Here is a tiny trained network, its code and every weight. The questions are about switching its units off for an input and a class, where a switched-off unit gives its printed mean instead of its output.

import numpy as np


def w(rows, s, z=0):
    codes = np.array(rows[::2]) - 128.0
    scale = np.full(codes.shape[1], s)
    scale[-1] = z or s
    return codes * scale


def norm(h):
    return h / np.sqrt((h * h).mean(-1, keepdims=True) + 1e-5)


def f(y):
    return np.maximum(y, 0)


def log_softmax(a):
    a = a - a.max(-1, keepdims=True)
    return a - np.log(np.exp(a).sum(-1, keepdims=True))


def net(x, mask):
    res = np.array(x, float).reshape(1, 7) / 4 @ E
    u = 0
    for l in range(2):
        y = f(norm(res) @ A[l][:, :-1].T + A[l][:, -1])
        res = res + np.where(mask[u : u + 8], y, B[l][:, -1]) @ B[l][:, :-1]
        u += 8
    return log_softmax(norm(res)[-1] @ U[:, :-1].T + U[:, -1])


A, B = {}, {}
E = w([
[114,125,197,144,38,139,65,254,131],'x0',
[238,89,102,122,130,116,107,147,165],'x1',
[92,70,69,62,59,172,68,91,114],'x2',
[82,128,55,187,93,122,164,141,217],'x3',
[182,171,95,152,82,200,168,141,71],'x4',
[129,127,126,124,129,126,130,128,128],'x5',
[136,91,196,138,93,164,169,79,158],'x6',
],0.00086)
A[0] = w([
[238,90,60,88,163,134,122,187,184,82],'L0N1',
[119,208,5,98,215,94,45,194,94,93],'L0N2',
[110,212,64,108,166,98,89,180,104,25],'L0N3',
[168,210,75,164,46,222,175,134,79,56],'L0N4',
[90,123,63,194,51,146,207,165,248,101],'L0N5',
[145,97,208,137,89,175,182,59,178,4],'L0N6',
[24,185,119,121,111,113,163,130,78,27],'L0N7',
[116,88,95,141,183,125,126,76,79,151],'L0N8',
],0.0025,0.0017)
B[0] = w([
[166,98,171,197,144,161,53,70,166,196],'L0N1',
[93,61,194,146,39,131,218,54,119,230],'L0N2',
[125,65,192,186,53,123,171,87,107,163],'L0N3',
[127,35,97,137,218,139,155,186,79,211],'L0N4',
[103,171,108,120,138,39,55,87,21,249],'L0N5',
[92,34,203,182,3,110,179,86,78,167],'L0N6',
[183,106,165,171,171,197,26,76,164,172],'L0N7',
[113,167,135,96,87,157,138,168,151,207],'L0N8',
],0.003,0.0019)
A[1] = w([
[178,123,219,57,136,153,120,131,65,98],'L1N1',
[112,161,115,172,77,151,101,254,153,123],'L1N2',
[45,66,164,96,154,48,91,122,194,177],'L1N3',
[101,84,132,177,54,139,64,204,87,123],'L1N4',
[32,157,165,155,164,200,121,107,98,253],'L1N5',
[138,135,38,132,164,155,200,50,147,160],'L1N6',
[172,178,213,213,169,63,203,139,118,232],'L1N7',
[117,50,98,61,68,165,81,86,95,236],'L1N8',
],0.003,0.0013)
B[1] = w([
[93,153,38,167,119,16,123,73,113,193],'L1N1',
[152,126,164,44,170,100,162,61,141,158],'L1N2',
[205,132,94,140,137,190,187,158,27,217],'L1N3',
[143,145,153,75,146,122,181,69,155,217],'L1N4',
[252,83,109,151,124,99,76,132,201,226],'L1N5',
[155,149,237,44,105,76,108,176,118,182],'L1N6',
[44,132,80,102,105,200,93,160,161,238],'L1N7',
[61,182,130,173,160,146,135,192,175,255],'L1N8',
],0.0033,0.0034)
U = w([
[88,71,179,161,43,129,185,71,118,111],'0',
[166,179,202,2,136,88,150,113,158,108],'1',
[132,135,114,145,138,131,123,135,134,254],'2',
[105,175,61,155,136,45,79,86,79,93],'3',
[202,93,145,183,153,168,38,99,192,85],'4',
[48,169,98,112,142,200,113,196,180,95],'5',
[179,81,104,127,180,172,178,188,42,82],'6',
],0.0094,0.0079)

Each question gives the input, the list of numbers given to net, and the class t.
The units are the neurons (one row each of A and B). Each row of codes is followed by its name. A weight is (code - 128) times the scale printed after its matrix; where a second scale follows, it is the last column's (A, B and U).
mask holds one flag per neuron, layer by layer. A switched-off neuron (its flag False) gives its mean, the last column of its row in B, instead of its output. The means were averaged over made-up inputs and are rounded, as every weight is.
A unit's drop is (log p(t) with every unit on - log p(t) with that unit switched off) / (log p(t) with every unit on - log p(t) with every unit switched off).
The circuit of an input: a set's keep is (log p(t) with only the set's units on - log p(t) with every unit switched off) / (log p(t) with every unit on - log p(t) with every unit switched off). Starting from the 12 units with the biggest drops (on a tie, the unit counted first), units are removed one at a time, each time the one whose removal leaves the highest keep (on an exact tie, the one counted first), for as long as the keep stays at least 0.8.
units of the circuit, in order: the units of the circuit, biggest drop first
most important unit: the unit with the biggest drop
k most important neurons: the k neurons with the biggest drops, biggest first
top k neurons in layer l: the k neurons of layer l with the biggest drops, biggest first
input [-8,-1,-3,7,-2,-5,7], class 1: top 2 neurons in layer 1	(L1N6 L1N1)
input [4,5,-6,-1,-2,1,1], class 5: units of the circuit, in order	(L1N7)
input [5,-7,-7,-1,5,4,0], class 4: units of the circuit, in order	(L1N5 L0N7)
input [-6,-3,7,-2,-1,-2,1], class 5: top 2 neurons in layer 0	(L0N8 L0N2)
input [0,-2,5,-2,2,0,-1], class 5: 2 most important neurons	(L1N8 L0N5)
input [8,-3,5,8,8,-1,1], class 1: 2 most important neurons	(L1N2 L1N4)
input [1,-7,5,5,3,6,1], class 4: top 2 neurons in layer 1	(L1N5 L1N1)
input [-8,4,-7,7,2,-3,-7], class 1: top 2 neurons in layer 1	(L1N6 L1N8)
input [-6,-8,4,-8,4,-1,7], class 3: top 2 neurons in layer 1	(L1N1 L1N4)
input [-5,-8,-6,-4,4,-3,-8], class 0: units of the circuit, in order	(L0N2 L0N3)
input [-3,4,-1,-8,6,-2,7], class 3: 3 most important neurons	(L1N1 L0N2 L1N3)
input [-1,-5,-1,4,3,-3,-2], class 4: 3 most important neurons	(L0N7 L1N5 L1N1)
input [3,0,8,5,-4,-6,5], class 5: top 4 neurons in layer 1	(L1N8 L1N1 L1N4 L1N3)
input [0,-7,-6,-5,1,-5,-1], class 4: top 2 neurons in layer 0	(L0N7 L0N5)
input [-6,-8,8,-4,2,6,-4], class 4: units of the circuit, in order	(L1N5 L0N7)
input [6,6,-6,3,2,1,1], class 1: most important unit	L1N2
input [-5,-8,-7,-4,7,7,3], class 4: 4 most important neurons	(L1N5 L0N7 L1N8 L1N3)
input [-3,4,7,3,1,1,-2], class 5: 3 most important neurons	(L1N8 L1N5 L1N1)
input [-8,1,-2,4,-8,-5,-2], class 1: 2 most important neurons	(L1N6 L0N4)
input [5,5,-7,-1,2,-3,-5], class 5: 3 most important neurons	(L1N7 L1N5 L0N6)
input [7,6,-5,7,1,-7,2], class 1: 4 most important neurons	(L1N2 L1N4 L1N1 L1N8)
input [-3,7,-4,8,0,4,-5], class 3: 3 most important neurons	(L0N5 L1N5 L0N7)
input [5,0,1,6,4,2,-5], class 3: top 2 neurons in layer 1	(L1N3 L1N6)
input [3,-8,1,-7,-6,-4,0], class 4: 3 most important neurons	(L1N5 L0N7 L0N5)
input [7,6,-8,-7,-1,2,-3], class 5: 4 most important neurons	(L1N7 L1N5 L0N5 L1N6)
input [5,5,3,2,-1,1,-4], class 1: 2 most important neurons	(L1N4 L1N7)
input [-4,2,0,-3,0,-3,-4], class 0: most important neuron	(L0N2)
input [5,0,0,5,-7,-4,4], class 6: top 2 neurons in layer 1	(L1N3 L1N1)
